Below is a small trained network, with its code and all its weights. Each question gives an input and a class and asks what happens when units are switched off, that is, made to give their printed mean instead of their output.

import numpy as np


def w(rows, s, z=0):
    codes = np.array(rows[::2]) - 128.0
    scale = np.full(codes.shape[1], s)
    scale[-1] = z or s
    return codes * scale


def f(y):
    return np.maximum(y, 0)


def log_softmax(a):
    a = a - a.max(-1, keepdims=True)
    return a - np.log(np.exp(a).sum(-1, keepdims=True))


def net(x, mask):
    res = np.array(x, float).reshape(1, 5) / 4 @ E
    y = f(res @ A[0][:, :-1].T + A[0][:, -1])
    res = res + np.where(mask, y, B[0][:, -1]) @ B[0][:, :-1]
    return log_softmax(res[-1] @ U[:, :-1].T + U[:, -1])


A, B = {}, {}
E = w([
[144,154,247,159,182,145,25,159,45],'x0',
[93,84,175,239,97,2,113,142,184],'x1',
[11,221,134,110,201,115,177,244,160],'x2',
[130,127,127,129,125,128,128,127,128],'x3',
[125,127,128,131,130,129,129,127,131],'x4',
],0.0072)
A[0] = w([
[145,157,233,145,179,152,53,152,55,184],'n0',
[203,113,90,50,109,246,112,59,66,171],'n1',
[94,99,19,103,81,116,231,107,197,255],'n2',
[158,163,252,154,191,145,19,158,42,202],'n3',
[76,207,100,37,188,198,183,185,116,168],'n4',
[174,108,216,182,137,109,37,118,78,167],'n5',
[122,199,157,93,204,190,117,175,76,168],'n6',
[134,53,72,156,47,74,150,70,186,190],'n7',
[175,33,156,204,59,59,75,69,146,137],'n8',
[109,98,164,239,106,2,102,137,173,191],'n9',
[31,163,164,192,157,29,157,214,208,106],'n10',
[229,90,90,70,93,218,105,31,69,172],'n11',
],0.0054,0.0044)
B[0] = w([
[52,137,133,153,149,128,93,165,44,225],'n0',
[132,174,173,64,211,64,106,116,122,235],'n1',
[192,155,98,89,132,125,234,95,239,254],'n2',
[37,112,151,152,141,138,68,156,2,251],'n3',
[105,204,60,126,149,182,185,176,158,231],'n4',
[92,88,161,148,109,145,80,110,69,211],'n5',
[77,167,109,137,170,129,127,167,96,211],'n6',
[191,102,123,145,94,111,169,79,162,210],'n7',
[143,59,95,196,59,178,135,95,114,204],'n8',
[159,77,177,140,99,124,105,45,122,234],'n9',
[158,160,193,55,186,54,107,77,146,227],'n10',
[155,142,196,73,171,52,106,77,130,234],'n11',
],0.0077,0.0082)
U = w([
[183,161,160,56,167,34,158,86,191,240],'0',
[105,139,195,98,178,48,67,131,85,150],'1',
[124,176,36,103,136,254,190,177,195,168],'2',
[77,174,81,164,155,243,124,216,87,62],'3',
[186,72,84,199,48,150,166,96,166,80],'4',
[106,61,152,209,64,238,83,119,85,9],'5',
],0.006,0.0011)

Each question gives the input, the list of numbers given to net, and the class t.
The units are the neurons (one row each of A and B). Each row of codes is followed by its name. A weight is (code - 128) times the scale printed after its matrix; where a second scale follows, it is the last column's (A, B and U).
mask holds one flag per neuron, in row order. A switched-off neuron (its flag False) gives its mean, the last column of its row in B, instead of its output. The means were averaged over made-up inputs and are rounded, as every weight is.
A unit's drop is (log p(t) with every unit on - log p(t) with that unit switched off) / (log p(t) with every unit on - log p(t) with every unit switched off).
The circuit of an input: a set's keep is (log p(t) with only the set's units on - log p(t) with every unit switched off) / (log p(t) with every unit on - log p(t) with every unit switched off). Starting from all 12 units, units are removed one at a time, each time the one whose removal leaves the highest keep (on an exact tie, the one counted first), for as long as the keep stays at least 0.8.
circuit, biggest first: the units of the circuit, biggest drop first
most important unit: the unit with the biggest drop
k most important neurons: the k neurons with the biggest drops, biggest first
drop when u is switched off: that unit's drop, to one decimal
input [-2,-5,1,-4,1], class 2: circuit, biggest first : n10, n4
input [7,-5,2,2,8], class 3: circuit, biggest first : n10, n4, n6
input [1,3,-6,6,2], class 5: 3 most important neurons : n2, n8, n5
input [-3,0,8,-3,1], class 2: 2 most important neurons : n4, n11
input [-2,-7,3,8,1], class 2: circuit, biggest first : n4, n3
input [8,-7,1,-5,6], class 3: circuit, biggest first : n4, n10
input [-2,1,0,5,7], class 4: most important unit : n1
input [2,-8,5,4,-1], class 3: 2 most important neurons : n2, n6
input [4,0,3,-2,4], class 3: circuit, biggest first : n11, n1, n9
input [-5,7,0,-1,5], class 4: circuit, biggest first : n8, n1
input [7,5,0,-1,6], class 5: circuit, biggest first : n1, n11, n8
input [3,2,-4,-1,2], class 5: 2 most important neurons : n8, n10
input [0,8,0,-4,-5], class 4: 3 most important neurons : n8, n1, n11
input [-6,3,-6,1,4], class 4: most important unit : n8
input [-6,0,2,4,1], class 2: 3 most important neurons : n11, n1, n9
input [4,0,4,-7,8], class 3: 2 most important neurons : n11, n1
input [-3,-2,1,4,-7], class 2: drop when n9 is switched off : 0.2
input [0,-3,3,4,3], class 2: drop when n3 is switched off : 0.2
input [-6,-2,2,-3,-2], class 2: drop when n9 is switched off : 0.1
input [2,-5,4,-1,-4], class 3: most important unit : n2
